Here is a tiny trained network, its code and every weight. The questions are about switching its units off for an input and a class, where a switched-off unit gives its printed mean instead of its output.

import numpy as np


def w(rows, s, z=0):
    codes = np.array(rows[::2]) - 128.0
    scale = np.full(codes.shape[1], s)
    scale[-1] = z or s
    return codes * scale


def f(y):
    return y / 2 * (1 + np.tanh(0.7978845608 * (y + 0.044715 * y**3)))


def log_softmax(a):
    a = a - a.max(-1, keepdims=True)
    return a - np.log(np.exp(a).sum(-1, keepdims=True))


def net(x, mask):
    res = np.array(x, float).reshape(1, 3) / 4 @ E
    y = f(res @ A[0][:, :-1].T + A[0][:, -1])
    res = res + np.where(mask, y, B[0][:, -1]) @ B[0][:, :-1]
    return log_softmax(res[-1] @ U[:, :-1].T + U[:, -1])


A, B = {}, {}
E = w([
[197,221,216,197],'x0',
[172,152,188,2],'x1',
[80,205,60,93],'x2',
],0.0099)
A[0] = w([
[160,121,149,111,129],'n0',
[114,124,126,117,116],'n1',
[148,174,101,114,201],'n2',
[100,118,71,144,125],'n3',
[161,175,165,111,74],'n4',
[143,83,179,136,141],'n5',
[122,123,163,134,106],'n6',
[122,181,112,109,75],'n7',
[117,135,105,126,141],'n8',
[146,221,153,188,17],'n9',
[155,87,118,139,163],'n10',
[123,140,142,82,141],'n11',
[153,3,179,162,101],'n12',
[91,121,124,130,111],'n13',
[104,119,150,119,126],'n14',
[129,129,68,147,144],'n15',
[138,136,178,120,101],'n16',
[158,110,203,100,97],'n17',
[87,134,124,138,124],'n18',
[107,132,96,139,127],'n19',
[91,132,77,104,119],'n20',
[112,128,149,135,112],'n21',
[124,134,145,122,108],'n22',
[129,108,161,119,89],'n23',
[141,140,144,45,124],'n24',
[123,43,115,77,66],'n25',
[136,137,152,47,33],'n26',
[129,116,126,159,89],'n27',
[141,134,133,67,35],'n28',
[96,110,101,142,111],'n29',
[147,137,134,136,103],'n30',
[104,176,128,118,187],'n31',
[131,111,131,203,2],'n32',
[141,205,143,167,197],'n33',
],0.02,0.0089)
B[0] = w([
[144,129,85,102,158],'n0',
[142,124,135,126,132],'n1',
[118,98,111,159,189],'n2',
[168,86,88,147,202],'n3',
[185,136,88,62,186],'n4',
[161,136,110,78,183],'n5',
[140,124,113,110,140],'n6',
[101,168,154,93,156],'n7',
[149,104,122,131,151],'n8',
[22,81,151,251,221],'n9',
[97,161,144,121,169],'n10',
[109,146,171,116,172],'n11',
[30,135,172,215,233],'n12',
[132,108,117,115,147],'n13',
[130,129,131,129,130],'n14',
[138,74,109,139,190],'n15',
[169,115,102,95,165],'n16',
[199,108,61,76,193],'n17',
[136,112,108,133,152],'n18',
[133,101,94,132,167],'n19',
[193,54,88,116,193],'n20',
[124,125,127,123,128],'n21',
[143,128,134,110,129],'n22',
[152,122,137,100,136],'n23',
[64,187,188,139,207],'n24',
[74,237,219,116,193],'n25',
[80,110,146,213,182],'n26',
[91,151,139,123,150],'n27',
[93,83,130,174,160],'n28',
[148,90,119,135,175],'n29',
[124,127,123,110,137],'n30',
[121,122,124,168,184],'n31',
[114,231,207,56,184],'n32',
[118,198,192,55,249],'n33',
],0.023,0.014)
U = w([
[74,105,167,254,251],'0',
[101,200,201,95,166],'1',
[234,116,82,5,9],'2',
],0.009,0.0017)

Each question gives the input, the list of numbers given to net, and the class t.
The units are the neurons (one row each of A and B). Each row of codes is followed by its name. A weight is (code - 128) times the scale printed after its matrix; where a second scale follows, it is the last column's (A, B and U).
mask holds one flag per neuron, in row order. A switched-off neuron (its flag False) gives its mean, the last column of its row in B, instead of its output. The means were averaged over made-up inputs and are rounded, as every weight is.
A unit's drop is (log p(t) with every unit on - log p(t) with that unit switched off) / (log p(t) with every unit on - log p(t) with every unit switched off).
The circuit of an input: a set's keep is (log p(t) with only the set's units on - log p(t) with every unit switched off) / (log p(t) with every unit on - log p(t) with every unit switched off). Starting from the 12 units with the biggest drops (on a tie, the unit counted first), units are removed one at a time, each time the one whose removal leaves the highest keep (on an exact tie, the one counted first), for as long as the keep stays at least 0.8.
units of the circuit, in order: the units of the circuit, biggest drop first
k most important neurons: the k neurons with the biggest drops, biggest first
drop when u is switched off: that unit's drop, to one decimal
input [0,-7,8], class 2: most important neuron => (n12)
input [8,-7,-3], class 1: 2 most important neurons => (n32, n33)
input [-1,3,-7], class 1: units of the circuit, in order => (n12, n9, n5, n17)
input [7,0,-2], class 1: 2 most important neurons => (n9, n33)
input [1,-8,-5], class 1: 3 most important neurons => (n32, n9, n26)
input [6,0,-3], class 1: 2 most important neurons => (n9, n20)
input [-3,7,3], class 0: 2 most important neurons => (n26, n33)
input [-1,2,5], class 0: 2 most important neurons => (n33, n32)
input [-3,2,-7], class 1: 3 most important neurons => (n9, n25, n5)
input [7,-4,-2], class 1: 2 most important neurons => (n33, n32)
input [5,-8,-4], class 1: 2 most important neurons => (n32, n33)
input [1,-1,-4], class 1: 2 most important neurons => (n9, n26)
input [7,8,-7], class 2: drop when n17 is switched off => 0.3
input [4,0,-4], class 1: drop when n3 is switched off => 0.3
input [2,7,-8], class 2: units of the circuit, in order => (n17)
input [8,-7,-4], class 1: drop when n17 is switched off => 0.0
input [6,1,-2], class 2: drop when n17 is switched off => 0.1
